Below are the code and all the weights of a small trained network. Each question names an input and a target symbol and asks about switching units off, where a switched-off unit gives its printed mean instead of its output.

import numpy as np


def w(rows, s, z=0):
    codes = np.array(rows[::2]) - 128.0
    scale = np.full(codes.shape[1], s)
    scale[-1] = z or s
    return codes * scale


def norm(h):
    return h / np.sqrt((h * h).mean(-1, keepdims=True) + 1e-5)


def f(y):
    return np.maximum(y, 0)


def softmax(a):
    e = np.exp(a - a.max(-1, keepdims=True))
    return e / e.sum(-1, keepdims=True)


def log_softmax(a):
    a = a - a.max(-1, keepdims=True)
    return a - np.log(np.exp(a).sum(-1, keepdims=True))


def net(x, mask):
    ids = ['ΓΣΦαηθψ'.index(c) for c in x.split()]
    T = len(ids)
    res = E[ids] + P[:T]
    q, k, v = (norm(res) @ M[0].T for M in (Q, K, V))
    z = softmax(np.where(np.tri(T) > 0, q @ k.T / 4**0.5, -1e9)) @ v
    res = res + np.where(mask[0], z, O[0][:, -1]) @ O[0][:, :-1]
    y = f(norm(res) @ A[0][:, :-1].T + A[0][:, -1])
    res = res + np.where(mask[1:9], y, B[0][:, -1]) @ B[0][:, :-1]
    return log_softmax(norm(res)[-1] @ U[:, :-1].T + U[:, -1])


Q, K, V, O, A, B = {}, {}, {}, {}, {}, {}
E = w([
[138,139,115,81],'Γ',
[119,99,127,89],'Σ',
[157,110,78,99],'Φ',
[110,91,154,130],'α',
[114,99,60,168],'η',
[41,125,123,143],'θ',
[93,170,251,201],'ψ',
],0.011)
P = w([
[190,112,145,105],'0',
[137,179,158,97],'1',
[89,28,97,159],'2',
[108,178,147,135],'3',
[30,3,26,252],'4',
[110,181,147,123],'5',
],0.0062)
Q[0] = w([
[83,217,60,78],'h0',
[132,184,184,108],'h0',
[215,226,176,8],'h0',
[22,46,153,70],'h0',
],0.015)
K[0] = w([
[139,223,74,93],'h0',
[110,108,123,54],'h0',
[190,124,131,3],'h0',
[44,151,197,172],'h0',
],0.017)
V[0] = w([
[175,19,250,231],'h0',
[109,53,1,118],'h0',
[87,13,134,30],'h0',
[107,184,250,146],'h0',
],0.0067)
O[0] = w([
[169,152,188,254,73],'h0',
[230,159,69,53,153],'h0',
[208,53,131,143,253],'h0',
[35,98,153,219,175],'h0',
],0.0082,0.0034)
A[0] = w([
[128,249,94,126,9],'n0',
[209,192,106,196,2],'n1',
[194,175,120,145,29],'n2',
[125,169,171,64,119],'n3',
[75,182,124,136,134],'n4',
[124,167,112,129,56],'n5',
[131,83,84,132,64],'n6',
[188,161,215,122,26],'n7',
],0.018,0.0044)
B[0] = w([
[160,3,97,175,145],'n0',
[57,207,26,137,152],'n1',
[142,123,210,106,156],'n2',
[98,177,151,200,178],'n3',
[216,134,170,85,222],'n4',
[145,98,143,142,131],'n5',
[51,88,139,108,255],'n6',
[139,127,39,222,155],'n7',
],0.024,0.0049)
U = w([
[49,254,165,118,82],'Γ',
[214,29,69,156,41],'Σ',
[182,146,205,39,171],'Φ',
[118,180,58,204,251],'α',
[118,198,22,57,189],'η',
[13,60,137,66,112],'θ',
[114,121,243,230,38],'ψ',
],0.0094,0.0029)

Each question gives the input, a string of symbols that net reads in full, and the target symbol t.
The units are the heads (4 rows each of Q, K, V and O) and the neurons (one row each of A and B). Each row of codes is followed by its name. A weight is (code - 128) times the scale printed after its matrix; where a second scale follows, it is the last column's (O, A, B and U).
mask holds one flag per unit, heads first, then neurons. A switched-off unit (its flag False) gives its mean, the last column of its rows in O or B, instead of its output. The means were averaged over made-up inputs and are rounded, as every weight is.
A unit's drop is (log p(t) with every unit on - log p(t) with that unit switched off) / (log p(t) with every unit on - log p(t) with every unit switched off).
The circuit of an input: a set's keep is (log p(t) with only the set's units on - log p(t) with every unit switched off) / (log p(t) with every unit on - log p(t) with every unit switched off). Starting from all 9 units, units are removed one at a time, each time the one whose removal leaves the highest keep (on an exact tie, the one counted first), for as long as the keep stays at least 0.8.
circuit, biggest first: the units of the circuit, biggest drop first
most important unit: the unit with the biggest drop
k most important neurons: the k neurons with the biggest drops, biggest first
drop when u is switched off: that unit's drop, to one decimal
input θ ψ θ, target ψ: circuit, biggest first	[h0; n4]
input Φ Φ θ θ θ Γ, target Γ: most important unit	n3
input Σ η Γ, target η: 2 most important neurons	[n4; n3]
input Σ α η Γ Σ, target η: circuit, biggest first	[h0; n1]
input Φ θ η η α, target η: circuit, biggest first	[n1; h0]
input Σ θ α ψ, target α: 2 most important neurons	[n7; n1]
input α Σ Φ, target α: circuit, biggest first	[h0; n1]
input α θ η Γ, target Γ: 2 most important neurons	[n3; n6]
input α θ α α α, target α: 2 most important neurons	[n1; n2]
input Σ Σ Σ, target Σ: 2 most important neurons	[n4; n7]
input Γ θ θ η θ η, target Σ: drop when h0 is switched off	2.3
input θ Φ ψ θ Φ, target ψ: drop when h0 is switched off	1.1
input Σ η Φ, target η: drop when h0 is switched off	1.1
input Γ η Σ, target η: drop when n4 is switched off	0.1
input Φ θ ψ θ Σ, target ψ: circuit, biggest first	[h0]
input η η η, target η: 2 most important neurons	[n1; n4]
